beri: [124 122 111 127 141 122 153 114 143 122 155  99 110 106 105 105 125  84
 132 129 158 109  97 201 111]
Magat: [ 88 103 131  95 141  94 154 143 102 109  77 123  90 136 107 144 161 116
 138 143 137 108 138 133 154]
Zabu: [148 140 127 133 101 123 149 129 126 170 160 113 132 123 151 128 126 102
 165 111  88 103 128 171 124]
pegu: [186 100  56 165 132 139 158  63 148 202 150  86 171  70 199  49  72 125
 206  97  81 147  61 186 125]
Belib: [124 134 140 118 116 124 107 139 105 122 137 134 128 137 123 144 136 135
 119 120 102 126 147 125 135]
Sefi: [ 88 103 131  95 141  94 154 143 102 109  77 123  90 136 107 144 161 116
 138 143 137 108 133 210  96]
nadiv: [ 76 156 201  79 107 103 101 198  74  77 131 161  85 185  68 216 196 124
  80 142 117  94 208 146 130]
zir: [105 100 117 115 155 111 139 126 121 115  67 126 111 127 124 121 136 135
 136 143 155 141 114 144 105]
Giv: [115 119 128 108 118  98 117 132 105 157  83 119 108 128 145 130 121 112
 166 107 108 133 127  99  99]
q: [ 88 103 131  95 141  94 154 143 102 109  77 123  90 136 107 144 161 116
 138 143 137 108 133 210  96] -> Sefi
q: [186 100  56 165 132 139 158  63 148 202 150  86 171  70 199  49  72 125
 206  97  81 147  61 186 125] -> pegu
q: [ 88 103 131  95 141  94 154 143 102 109  77 123  90 136 107 144 161 116
 138 143 137 108 138 133 154] -> Magat
q: [148 140 127 133 101 123 149 129 126 170 160 113 132 123 151 128 126 102
 165 111  88 103 128 171 124] -> Zabu
q: [124 134 140 118 116 124 107 139 105 122 137 134 128 137 123 144 136 135
 119 120 102 126 147 125 135] -> Belib

beri: [155 154 137 128 147 129  96 125 125  82 129 137 122 120]
pegu: [ 83 114  71  90 159  85 187 138  75  82  85  76  77 166]
Belib: [ 95 122 135 124 145 115 141 113  59 107  82  85 120 160]
tok: [ 88 118  80  85 197 122 204 129 151 155 148 169  80 204]
q: [155 154 137 128 147 129  96 125 125  82 129 137 122 120] -> beri

tok: [190 102 138 139 183 167  76 146 112 166 122 126  93 167 146 183 121 172
  74 178 151 160  83 168 129 116 106 133 170 185 104 147 172 137 159 109
 170 109 129  77 189 131 177 111  68 126 164  91 139  69 117 111  95 177
 172  71 125 194]
Magat: [ 81  86 145 189  71 113 162 106 119 189  87 109 141  64 105  89 169  81
 148 148 110 107 155 131  78 107  87 176  65 121  71  98 164  89 129 179
  79  71 117 114  61  91  78 126  92 166  71 193 133  67 180 181  84 114
 153 132 113 120]
nadiv: [101  62 122  96  86  92 180  80  89 132 172 191 153 188  70 130 162 175
 163  67  86 131 150  76 102  87 134 187  82 111 152  62 185 109 192 193
  69  97 187 157 164 108 123  91  86  89 183 171 182  69 149  83  67 124
 160 193  81 123]
radal: [189 180 186 124  77  83 194 124 174 187 100 125 124 179 163 169 143 157
  91 146 140 168 112 173 167  93 179 161  98 174 146  62 163 152  90 176
 127  98 157  68 127 171 142 160 167 174 152 150 144 113  85 127 178  86
 113 128 190 116]
gafa: [121 187 114 184  85 175 141 106  65  88 166  75 116 119 108  80 137  98
 125  79 161 191  70  87  70 145 144 125 159  89 194 147  81 109 169  94
 161 173  67 130 174 192 112 105 103 170 188  76 183  80 185 183 111 136
  92 184 101  89]
Belib: [108 179 159 133 139 120 141 120 132 181 159 164 111 100  83 192 143 167
 188  82  82  69 125 139 126  71  92 135  74  92 188  79 124 152 145 173
 123 188 147  90 138 119  95 152  73 185 178 155  97 185 174 164  65 161
 136 155 119 100]
Giv: [143  82  61 106  67  88 194 193  88  72 166 168  69  78  76  95 146  84
  64  95  96 132 115 168  81 191 118 147 130 193 138 101 162 117 107 154
  98 148 161 143 112  87 165 186  76 140 192 134  74  76  73 132 121 169
 114 141 129  64]
zir: [111 139 182 130  90 160  95 106 157 162 137 136  79  91  88 183 156 124
 155 116 177 146 113 165 194 191 151 108 145 191 131  91 175 195 113 170
  71 150  76 157 115  90 167 133 171  71 150 164 102  82 149 148 183 163
 167 155 189 106]
q: [101  62 122  96  86  92 180  80  89 132 172 191 153 188  70 130 162 175
 163  67  86 131 150  76 102  87 134 187  82 111 152  62 185 109 192 193
  69  97 187 157 164 108 123  91  86  89 183 171 182  69 149  83  67 124
 160 193  81 123] -> nadiv
q: [190 102 138 139 183 167  76 146 112 166 122 126  93 167 146 183 121 172
  74 178 151 160  83 168 129 116 106 133 170 185 104 147 172 137 159 109
 170 109 129  77 189 131 177 111  68 126 164  91 139  69 117 111  95 177
 172  71 125 194] -> tok
q: [108 179 159 133 139 120 141 120 132 181 159 164 111 100  83 192 143 167
 188  82  82  69 125 139 126  71  92 135  74  92 188  79 124 152 145 173
 123 188 147  90 138 119  95 152  73 185 178 155  97 185 174 164  65 161
 136 155 119 100] -> Belib
q: [121 187 114 184  85 175 141 106  65  88 166  75 116 119 108  80 137  98
 125  79 161 191  70  87  70 145 144 125 159  89 194 147  81 109 169  94
 161 173  67 130 174 192 112 105 103 170 188  76 183  80 185 183 111 136
  92 184 101  89] -> gafa

Giv: [121 212  69 103]
Zabu: [164 115 132  65]
Belib: [ 55  83 147 113]
zir: [145 144 129 120]
q: [145 144 129 120] -> zir
q: [ 55  83 147 113] -> Belib
q: [164 115 132  65] -> Zabu

Giv: [ 83 121 161 151 100 167]
Belib: [103  61 123 135 110 154]
Zabu: [172 123  91 104 155  89]
pegu: [117  55 110 127 118 142]
tok: [113 193 164 142 122 137]
q: [172 123  91 104 155  89] -> Zabu
q: [117  55 110 127 118 142] -> pegu
q: [ 83 121 161 151 100 167] -> Giv
q: [103  61 123 135 110 154] -> Belib

Belib: [206 103  64  87 110]
Magat: [206 103  64  87 109]
gafa: [202 104  84 111  91]
q: [206 103  64  87 109] -> Magat
q: [202 104  84 111  91] -> gafa

tok: [ 84 155 121 108 148 118  91 138 129  86 109 131 144 125 140 134 123 143
 156 134 129 178 111  91 113 113 103 147 148  67 123]
nadiv: [142 107 145 130 148 110  91 132  94  86 149 106 118  66 140 120 109 187
 104 211 164 126 122 110 193  52 201  67 169  56 127]
Magat: [116 171 127 121  79  78 125 126 157 174  96  96 122 151 135 148  80  92
 109 100 154  74 144 149 128 149 113 170  72 166 127]
zir: [ 97 161 133 126 119 110  57 150 150  86 129 141 161  92 151 115 123 114
 142 109 139 109  79  81  92 149  84 135 100 111 108]
radal: [161 134 157 152 158 133 193  95 115 187 129 161 122 151 107 134 138 121
 104 117  98 135 106 149 142 140 123 170 127 144 127]
q: [161 134 157 152 158 133 193  95 115 187 129 161 122 151 107 134 138 121
 104 117  98 135 106 149 142 140 123 170 127 144 127] -> radal
q: [ 84 155 121 108 148 118  91 138 129  86 109 131 144 125 140 134 123 143
 156 134 129 178 111  91 113 113 103 147 148  67 123] -> tok
q: [116 171 127 121  79  78 125 126 157 174  96  96 122 151 135 148  80  92
 109 100 154  74 144 149 128 149 113 170  72 166 127] -> Magat
q: [ 97 161 133 126 119 110  57 150 150  86 129 141 161  92 151 115 123 114
 142 109 139 109  79  81  92 149  84 135 100 111 108] -> zir

pegu: [117 123 113 128 128 163 136 162 128 128 162 128 103 111  55 102 125 162
 131 128 162 134 133 136 159 128 141 162  66]
Giv: [117 148 131 128 162 198 136 128 162 162 128 128 111 130 110 146 145 162
 118 128 162 104 123 148 167 128 113 128  66]
Zabu: [117 148 131 128 162 198 136 128 162 162 128 128 111 130 110 146 145 162
 118 128 162 104 123 148 167 128 117 128  66]
beri: [117 139 126 128 128 154 136 128 128 128 162 162  87 134  69 116 116 162
 109 162 162 145 116 109 176 128 134 162  96]
Sefi: [117 161  85 162 162 150 136 162 128 162 162 162 123 119 134 131  95 162
  99 128 162 126 154 128 133 162 138 162 101]
radal: [117 134 154 128 128 182 136 128 162 128 128 128 110 124 176 142 159 128
  97 162 128 112 118 130 172 128 134 162  97]
tok: [117 139 126 128 128 154 136 128 128 128 162 162  87 134  69 116 116 162
 109 162 162 145 116 109 176 128 134 162  72]
Belib: [117 136  96 128 162 162 136 162 128 128 162 128 112 112 134 115 109 162
 142 128 162 119 146 137 172 128 119 162  82]
q: [117 161  85 162 162 150 136 162 128 162 162 162 123 119 134 131  95 162
  99 128 162 126 154 128 133 162 138 162 101] -> Sefi
q: [117 148 131 128 162 198 136 128 162 162 128 128 111 130 110 146 145 162
 118 128 162 104 123 148 167 128 117 128  66] -> Zabu

pegu: [105 110 102 117]
zir: [100  75 107 163]
tok: [141 118 153 200]
Sefi: [186 122 122  85]
gafa: [172  59 104 158]
beri: [201  59  73  51]
radal: [162 121 143 146]
q: [105 110 102 117] -> pegu
q: [100  75 107 163] -> zir
q: [162 121 143 146] -> radal
q: [141 118 153 200] -> tok
q: [186 122 122  85] -> Sefi

nadiv: [126 128 126 127 126 126 128 130 130 127 129 131 129 127 128 128 126 126
 126 124 128 128 127 126 128 125 130 126 129 128 127 126 129 129 131 126
 125 128 130 130 127 127 127 128 127 127 126 130 131 130 130 129 127 129
 127 129 129 130 129 126]
Magat: [159 110 119 128  62 131 141 133  84 161 147 139 150 108 132 168 141 166
 107 135 132 150 137 110 122 111 150 153 125 109 100 126 147 101 156 123
 138 117 139 107 102 132 104 165 135 113 132 127 134 103 132 153 101 164
 147 123 142 210 128 128]
Zabu: [110 102 118 119 122 111 105 126 126 143 132 135 147 170 145 155 109 132
 134 119 149 148 142 118 137 121 132 139 155 144  94 118 109 146 107 107
 165 134 139 124 146 145  98 158 120 130 131 127 153 151 139 108 135 133
 128  98 116 150 123  94]
pegu: [128 128 129 125 128 125 126 130 124 128 127 128 129 131 127 129 126 128
 128 128 130 127 129 128 120 130 132 126 121 127 131 132 127 126 122 129
 131 129 127 126 123 128 126 128 130 130 122 122 130 124 126 127 127 125
 131 127 132 127 124 127]
gafa: [128 128 129 125 128 125 126 130 124 128 127 128 129 131 130 129 126 128
 128 128 130 127 129 128 120 130 132 126 121 127 131 132 127 126 122 129
 131 129 127 126 123 128 126 128 130 130 122 122 130 124 126 127 127 125
 131 127 132 127 124 127]
tok: [130 116 119 117 144 120 109 129 147 126 127 120 114 127 119 113 120 129
 135 105 123 124 131 131 142 130 128 116 127 128 139 135 127 110 139 150
 126 134 138 124 123 156 132 128 131 131 142 125 129 122 126 126 134 123
 131 132 127 116 129 140]
Sefi: [130 116 119 117 144 120 109 129 147 126 127 120 114 127 119 113 120 129
 135 105 123 124 131 131 142 130 128 116 127 128 139 135 127 110 139 150
 126 134 138 124 123 156 132 125 130 112 135 122 143 116 127 116 125 131
 130 127 130 138 150 141]
beri: [130 128 128 129 129 129 130 129 128 128 129 127 129 126 127 127 129 129
 128 127 129 128 127 128 127 127 128 127 126 127 130 130 129 128 128 129
 125 129 127 129 128 126 130 126 128 131 129 125 127 126 129 129 128 129
 126 129 130 128 127 129]
Giv: [140 122 125 127 106 129 135 129 113 139 134 131 136 122 130 139 131 140
 122 131 130 137 132 122 125 122 135 136 127 122 117 126 134 119 137 128
 132 126 132 121 117 128 119 140 131 123 127 126 131 119 129 135 118 140
 136 126 132 158 128 129]
q: [110 102 118 119 122 111 105 126 126 143 132 135 147 170 145 155 109 132
 134 119 149 148 142 118 137 121 132 139 155 144  94 118 109 146 107 107
 165 134 139 124 146 145  98 158 120 130 131 127 153 151 139 108 135 133
 128  98 116 150 123  94] -> Zabu
q: [159 110 119 128  62 131 141 133  84 161 147 139 150 108 132 168 141 166
 107 135 132 150 137 110 122 111 150 153 125 109 100 126 147 101 156 123
 138 117 139 107 102 132 104 165 135 113 132 127 134 103 132 153 101 164
 147 123 142 210 128 128] -> Magat
q: [130 116 119 117 144 120 109 129 147 126 127 120 114 127 119 113 120 129
 135 105 123 124 131 131 142 130 128 116 127 128 139 135 127 110 139 150
 126 134 138 124 123 156 132 125 130 112 135 122 143 116 127 116 125 131
 130 127 130 138 150 141] -> Sefi
q: [130 116 119 117 144 120 109 129 147 126 127 120 114 127 119 113 120 129
 135 105 123 124 131 131 142 130 128 116 127 128 139 135 127 110 139 150
 126 134 138 124 123 156 132 128 131 131 142 125 129 122 126 126 134 123
 131 132 127 116 129 140] -> tok
q: [128 128 129 125 128 125 126 130 124 128 127 128 129 131 127 129 126 128
 128 128 130 127 129 128 120 130 132 126 121 127 131 132 127 126 122 129
 131 129 127 126 123 128 126 128 130 130 122 122 130 124 126 127 127 125
 131 127 132 127 124 127] -> pegu
q: [130 128 128 129 129 129 130 129 128 128 129 127 129 126 127 127 129 129
 128 127 129 128 127 128 127 127 128 127 126 127 130 130 129 128 128 129
 125 129 127 129 128 126 130 126 128 131 129 125 127 126 129 129 128 129
 126 129 130 128 127 129] -> beri

nadiv: [120 138  94 106 140 106  77 148  67  78  98 145 137 140 184 123 112 103
 100 158  97  70 123 162 127 129  72  80 134 187 139  83 149 128 133 129
 121 106 156 137 153 147  98  73 123 180 150 158 162 126 100 113 102 165]
Zabu: [115 165 113 122 154 155  96 181 150 136  91  80 128 126 174  91 113  90
 184 120 117 133  96  89 122 105 157 123  71 134  98 117 161 153 103 193
 139 170 138 162 141 112 107 140 149 125 152  96 136 105 106 134 172  99]
beri: [120 138  94 106 140 106  77 148  67  78  98 145 137 140 184 123 112 103
 100 158  97  70 123 162 127 129  72  80 134 187 139  83 149 128 133 165
  73 121 131 128 150 119 149 117 120 147  97 155 133 156 120 135 140 146]
q: [120 138  94 106 140 106  77 148  67  78  98 145 137 140 184 123 112 103
 100 158  97  70 123 162 127 129  72  80 134 187 139  83 149 128 133 129
 121 106 156 137 153 147  98  73 123 180 150 158 162 126 100 113 102 165] -> nadiv
q: [120 138  94 106 140 106  77 148  67  78  98 145 137 140 184 123 112 103
 100 158  97  70 123 162 127 129  72  80 134 187 139  83 149 128 133 165
  73 121 131 128 150 119 149 117 120 147  97 155 133 156 120 135 140 146] -> beri
q: [115 165 113 122 154 155  96 181 150 136  91  80 128 126 174  91 113  90
 184 120 117 133  96  89 122 105 157 123  71 134  98 117 161 153 103 193
 139 170 138 162 141 112 107 140 149 125 152  96 136 105 106 134 172  99] -> Zabu

beri: [158  82  83 117 135 100  86 100  82 119 130 135 163 133 145 150 108 107
 144 148 138 157 167 140 135 198  64 106 174 162 141 123 107 146 138 172
  86 130 122  95 128 120 167  72 108 137 149 100 103 107 119 146 112 133
  90 139]
Giv: [ 99 119 151 101 117 130 130 129 170 106 146 125  89 113 124 123 142 151
 130 123 121  95 104 129 156  88 169 120 104 139 117 117 174 109 124 106
 146 136 108 160 125 136  86 160 151 109 125 153 171 111 151 143 127 104
 134 124]
gafa: [108 143 136 115 144 141 106 128 128 115 120 134 134 142 114 154 138 117
 102 103 133 139 117 119 135  86 100  94 143 135 136 146 102 135 125 158
 132 106 164 100 132  96 162 138 111 102 145 143 122 108 140 153  91 126
 120 135]
q: [ 99 119 151 101 117 130 130 129 170 106 146 125  89 113 124 123 142 151
 130 123 121  95 104 129 156  88 169 120 104 139 117 117 174 109 124 106
 146 136 108 160 125 136  86 160 151 109 125 153 171 111 151 143 127 104
 134 124] -> Giv
q: [158  82  83 117 135 100  86 100  82 119 130 135 163 133 145 150 108 107
 144 148 138 157 167 140 135 198  64 106 174 162 141 123 107 146 138 172
  86 130 122  95 128 120 167  72 108 137 149 100 103 107 119 146 112 133
  90 139] -> beri

Magat: [132  96 113 164 134 164 126 171 170 174]
Sefi: [112  77  98 169 162 118 121 155 151 167]
zir: [154 169 150 125  85 190 129 134 157 134]
Belib: [154 169 149 123  86 190 130 134 156 134]
radal: [112  77 100 167 163 118 121 156 150 168]
pegu: [133  97 113 164 134 164 125 172 170 174]
nadiv: [153 169 149 123  85 190 129 133 157 133]
gafa: [107 155 126 115 138  78 119  68  95  95]
Giv: [ 96 114 108 136 165  63 119  91 103 118]
q: [154 169 149 123  86 190 130 134 156 134] -> Belib
q: [133  97 113 164 134 164 125 172 170 174] -> pegu
q: [ 96 114 108 136 165  63 119  91 103 118] -> Giv
q: [112  77  98 169 162 118 121 155 151 167] -> Sefi

radal: [130 139 108  99 111 107 143 151 147 144]
gafa: [119 132 109 115 115 145 132 125 150 134]
Belib: [113 142 140 156 128 129 118 105 126 102]
Zabu: [119 132 109 115 115 118 132 125 150 134]
pegu: [127 150 110 132 128 110 146 156 152 128]
nadiv: [110 141 130 133 107 121 112  98 133 113]
tok: [129 126 121 144 135 130 127 124 138 127]
Giv: [102 127 145 151 114 142  96  73 119 102]
zir: [145 124 114 120 133 122 141 148 136 145]
beri: [116 105  91  55  74 110 118 104 153 172]
q: [129 126 121 144 135 130 127 124 138 127] -> tok
q: [119 132 109 115 115 145 132 125 150 134] -> gafa
q: [130 139 108  99 111 107 143 151 147 144] -> radal
q: [110 141 130 133 107 121 112  98 133 113] -> nadiv
q: [127 150 110 132 128 110 146 156 152 128] -> pegu

gafa: [155 124  93  98 134 174 139 122 148 127 171  55 101 138 144 125 134 135
 100 153 125 147 110 157 143 141 158 143 147 149  76 126 117 143 139 118
 122 145 134 137 130 100 112 192 145 155  94 119 164]
Belib: [ 96 113  93 145 142  96 146 124 133 145 103 108  93  92  98 154 136  99
 139 145 105  95 108  99 169 162 141 115 126 132 136 117 128 101 168  97
 109  55 124 140 161 129 103  94  84 166  96 137 152]
radal: [128 141 153 101 118 120 120 140 122 111 177 173 170 112 118 106 124 133
 120 114 154 141 119 151 106 106  95 122 113 165 146 117 145 149  85 158
 142 146 131 146 135 180 137 162 162 108 191  96 108]
q: [ 96 113  93 145 142  96 146 124 133 145 103 108  93  92  98 154 136  99
 139 145 105  95 108  99 169 162 141 115 126 132 136 117 128 101 168  97
 109  55 124 140 161 129 103  94  84 166  96 137 152] -> Belib
q: [155 124  93  98 134 174 139 122 148 127 171  55 101 138 144 125 134 135
 100 153 125 147 110 157 143 141 158 143 147 149  76 126 117 143 139 118
 122 145 134 137 130 100 112 192 145 155  94 119 164] -> gafa
q: [128 141 153 101 118 120 120 140 122 111 177 173 170 112 118 106 124 133
 120 114 154 141 119 151 106 106  95 122 113 165 146 117 145 149  85 158
 142 146 131 146 135 180 137 162 162 108 191  96 108] -> radal

zir: [ 87  80 123 142 149 168 176  72 136 150]
Zabu: [150 107 180 170  80 142 104 158 152 110]
Giv: [130  71 155 146 134 191  98 163 119 176]
radal: [106 163  77 144  99 166 177 154 121 157]
gafa: [ 75 142 193 137 177  91 134 189 165 172]
q: [ 75 142 193 137 177  91 134 189 165 172] -> gafa
q: [150 107 180 170  80 142 104 158 152 110] -> Zabu

